Below is a small trained network, with its code and all its weights. Each question gives an input and a class and asks what happens when units are switched off, that is, made to give their printed mean instead of their output.

import numpy as np


def w(rows, s, z=0):
    codes = np.array(rows[::2]) - 128.0
    scale = np.full(codes.shape[1], s)
    scale[-1] = z or s
    return codes * scale


def norm(h):
    return h / np.sqrt((h * h).mean(-1, keepdims=True) + 1e-5)


def f(y):
    return y / 2 * (1 + np.tanh(0.7978845608 * (y + 0.044715 * y**3)))


def log_softmax(a):
    a = a - a.max(-1, keepdims=True)
    return a - np.log(np.exp(a).sum(-1, keepdims=True))


def net(x, mask):
    res = np.array(x, float).reshape(1, 6) / 4 @ E
    u = 0
    for l in range(3):
        y = f(norm(res) @ A[l][:, :-1].T + A[l][:, -1])
        res = res + np.where(mask[u : u + 10], y, B[l][:, -1]) @ B[l][:, :-1]
        u += 10
    return log_softmax(norm(res)[-1] @ U[:, :-1].T + U[:, -1])


A, B = {}, {}
E = w([
[142,99,82,116,172,101,119,136,236,98,123,89],'x0',
[171,135,56,132,139,146,40,105,99,140,163,76],'x1',
[2,166,151,202,132,139,208,61,100,82,100,129],'x2',
[83,156,197,207,110,146,90,96,77,8,45,162],'x3',
[155,103,79,135,47,147,166,52,137,64,50,107],'x4',
[94,213,111,78,189,90,128,135,158,108,136,142],'x5',
],0.0076)
A[0] = w([
[182,124,45,121,103,167,34,76,105,136,254,165,108],'0.n0',
[80,159,216,141,174,136,109,118,49,199,165,190,64],'0.n1',
[184,53,165,77,77,144,81,143,69,182,104,154,106],'0.n2',
[197,7,227,51,94,122,132,92,83,124,105,214,21],'0.n3',
[178,79,107,187,150,239,51,45,60,153,130,115,38],'0.n4',
[145,129,24,186,40,143,51,70,15,161,100,58,45],'0.n5',
[203,75,228,163,8,135,126,187,84,148,108,137,39],'0.n6',
[90,108,131,161,37,120,190,22,82,93,97,140,43],'0.n7',
[138,109,67,233,49,139,66,160,138,98,208,120,3],'0.n8',
[147,138,177,130,162,136,73,106,68,37,60,182,106],'0.n9',
],0.0058,0.0042)
B[0] = w([
[245,207,157,53,101,104,132,182,102,160,72,77,231],'0.n0',
[78,181,158,119,177,181,182,222,83,147,182,114,205],'0.n1',
[213,73,125,241,183,174,138,121,169,111,168,127,213],'0.n2',
[178,77,146,181,133,155,157,167,182,165,117,213,174],'0.n3',
[222,152,186,127,144,110,149,109,54,163,36,129,200],'0.n4',
[181,254,138,161,162,208,199,168,102,124,43,20,253],'0.n5',
[171,32,178,126,175,125,220,122,196,136,178,173,211],'0.n6',
[116,122,83,92,46,179,148,71,135,49,212,111,249],'0.n7',
[113,121,160,133,98,134,106,184,85,114,20,115,133],'0.n8',
[145,77,113,161,159,4,155,136,135,77,111,124,239],'0.n9',
],0.0078,0.0043)
A[1] = w([
[80,149,159,140,116,102,133,106,153,31,109,141,68],'1.n0',
[181,109,161,129,148,163,51,154,97,174,75,52,44],'1.n1',
[149,96,200,128,76,104,83,133,137,145,115,230,82],'1.n2',
[45,177,184,156,129,121,126,183,37,218,204,187,98],'1.n3',
[93,175,134,175,122,73,56,116,128,45,120,191,53],'1.n4',
[60,112,118,143,202,63,165,112,174,131,89,109,143],'1.n5',
[136,152,125,150,1,153,171,52,132,96,128,139,4],'1.n6',
[65,188,198,119,181,203,92,103,130,180,172,198,17],'1.n7',
[117,199,167,166,127,51,72,121,127,68,92,196,16],'1.n8',
[180,141,87,139,162,165,68,167,123,173,153,151,178],'1.n9',
],0.0087,0.0029)
B[1] = w([
[140,120,23,101,132,151,122,147,121,107,109,113,237],'1.n0',
[139,137,150,179,55,102,73,114,104,100,128,162,238],'1.n1',
[162,97,152,158,142,117,172,168,173,100,104,112,148],'1.n2',
[46,121,253,113,157,132,158,136,122,118,171,72,254],'1.n3',
[197,87,79,83,171,89,162,190,114,89,86,107,193],'1.n4',
[152,199,101,142,140,71,130,124,143,163,117,227,210],'1.n5',
[65,102,104,187,137,190,154,120,78,121,112,141,243],'1.n6',
[115,122,198,115,144,105,155,138,84,103,124,56,181],'1.n7',
[180,182,118,86,210,118,135,152,134,74,66,121,182],'1.n8',
[78,126,117,92,81,138,122,94,110,103,126,89,232],'1.n9',
],0.011,0.0052)
A[2] = w([
[96,123,194,71,136,172,119,45,157,148,131,130,7],'2.n0',
[33,140,59,153,106,193,175,55,129,82,125,106,18],'2.n1',
[139,122,165,116,33,74,51,123,152,132,169,159,2],'2.n2',
[46,194,105,160,126,136,179,150,211,174,146,138,193],'2.n3',
[1,103,68,159,121,178,175,27,72,94,99,170,88],'2.n4',
[96,111,63,130,61,197,143,35,157,76,108,104,128],'2.n5',
[152,40,195,203,67,156,96,169,212,119,119,204,24],'2.n6',
[197,139,162,172,77,113,23,72,92,128,109,139,82],'2.n7',
[146,106,73,41,60,119,48,74,130,146,204,64,44],'2.n8',
[119,135,67,67,96,203,36,151,164,137,168,95,52],'2.n9',
],0.0083,0.0042)
B[2] = w([
[163,119,115,87,186,143,163,249,2,17,63,80,125],'2.n0',
[30,126,90,112,104,186,137,42,112,83,105,194,221],'2.n1',
[114,85,95,15,200,114,165,188,214,78,110,94,144],'2.n2',
[77,159,143,126,78,121,90,32,175,158,136,113,192],'2.n3',
[86,56,114,70,75,225,167,26,96,111,105,155,254],'2.n4',
[72,172,192,158,102,214,114,91,104,112,146,189,242],'2.n5',
[133,16,127,178,160,131,168,141,196,134,148,109,182],'2.n6',
[37,115,96,151,89,121,54,123,72,154,118,132,204],'2.n7',
[138,81,62,70,194,211,61,192,79,255,223,147,191],'2.n8',
[131,76,62,141,127,189,118,174,57,156,160,169,159],'2.n9',
],0.0096,0.0064)
U = w([
[144,81,42,51,136,164,58,217,99,211,202,120,158],'0',
[198,19,183,219,122,173,208,157,215,154,159,150,101],'1',
[17,182,246,105,173,99,161,178,105,133,205,57,173],'2',
[191,186,57,89,213,76,161,206,151,40,58,151,162],'3',
[49,120,75,121,93,216,180,50,102,47,87,194,166],'4',
[93,187,84,95,120,41,114,72,214,204,170,205,81],'5',
[95,54,134,153,67,69,57,162,102,63,77,108,2],'6',
[213,197,140,192,52,194,60,142,38,149,75,92,136],'7',
],0.014,0.0055)

Each question gives the input, the list of numbers given to net, and the class t.
The units are the neurons (one row each of A and B). Each row of codes is followed by its name. A weight is (code - 128) times the scale printed after its matrix; where a second scale follows, it is the last column's (A, B and U).
mask holds one flag per neuron, layer by layer. A switched-off neuron (its flag False) gives its mean, the last column of its row in B, instead of its output. The means were averaged over made-up inputs and are rounded, as every weight is.
A unit's drop is (log p(t) with every unit on - log p(t) with that unit switched off) / (log p(t) with every unit on - log p(t) with every unit switched off).
The circuit of an input: a set's keep is (log p(t) with only the set's units on - log p(t) with every unit switched off) / (log p(t) with every unit on - log p(t) with every unit switched off). Starting from the 12 units with the biggest drops (on a tie, the unit counted first), units are removed one at a time, each time the one whose removal leaves the highest keep (on an exact tie, the one counted first), for as long as the keep stays at least 0.8.
circuit, biggest first: the units of the circuit, biggest drop first
k most important neurons: the k neurons with the biggest drops, biggest first
k most important neurons of layer l: the k neurons of layer l with the biggest drops, biggest first
drop of u: that unit's drop, to one decimal
input [7,7,4,-2,-6,3], class 0: 2 most important neurons => 0.n9, 2.n8
input [-5,0,-1,8,3,3], class 3: 3 most important neurons => 0.n9, 1.n4, 1.n8
input [-5,1,-3,-6,2,-4], class 7: circuit, biggest first => 0.n0, 1.n1
input [-1,2,-3,-6,6,0], class 0: circuit, biggest first => 2.n8
input [3,6,3,5,1,-4], class 7: circuit, biggest first => 0.n4, 0.n5
input [-1,-5,0,-4,-5,-6], class 2: 3 most important neurons => 0.n1, 1.n3, 0.n9
input [-7,-8,-7,0,-3,3], class 2: 2 most important neurons => 0.n1, 1.n3
input [2,5,1,-4,1,-1], class 0: 3 most important neurons => 2.n8, 1.n6, 1.n8
input [-3,1,-8,-2,4,-4], class 1: 3 most important neurons => 0.n6, 0.n3, 2.n6
input [0,-4,2,-6,-4,-8], class 1: 2 most important neurons => 0.n6, 0.n2
input [-2,1,2,7,-5,1], class 2: 2 most important neurons of layer 1 => 1.n3, 1.n7
input [0,-5,-8,-3,-8,1], class 2: 2 most important neurons of layer 1 => 1.n3, 1.n0
input [-3,2,5,4,-1,6], class 3: 2 most important neurons => 0.n9, 1.n4
input [-4,6,-1,0,-3,3], class 7: circuit, biggest first => 0.n0
input [2,8,1,4,0,4], class 7: 2 most important neurons of layer 0 => 0.n5, 0.n0
input [2,-4,-1,-3,2,0], class 5: drop of 0.n7 => 0.6
input [-3,5,2,6,-4,-8], class 7: drop of 0.n5 => 0.2
input [6,6,-6,3,2,4], class 0: drop of 2.n8 => 0.1
input [3,0,0,-7,3,-7], class 0: drop of 2.n8 => 0.1
input [-1,-8,-8,8,-2,4], class 3: most important neuron of layer 1 => 1.n8
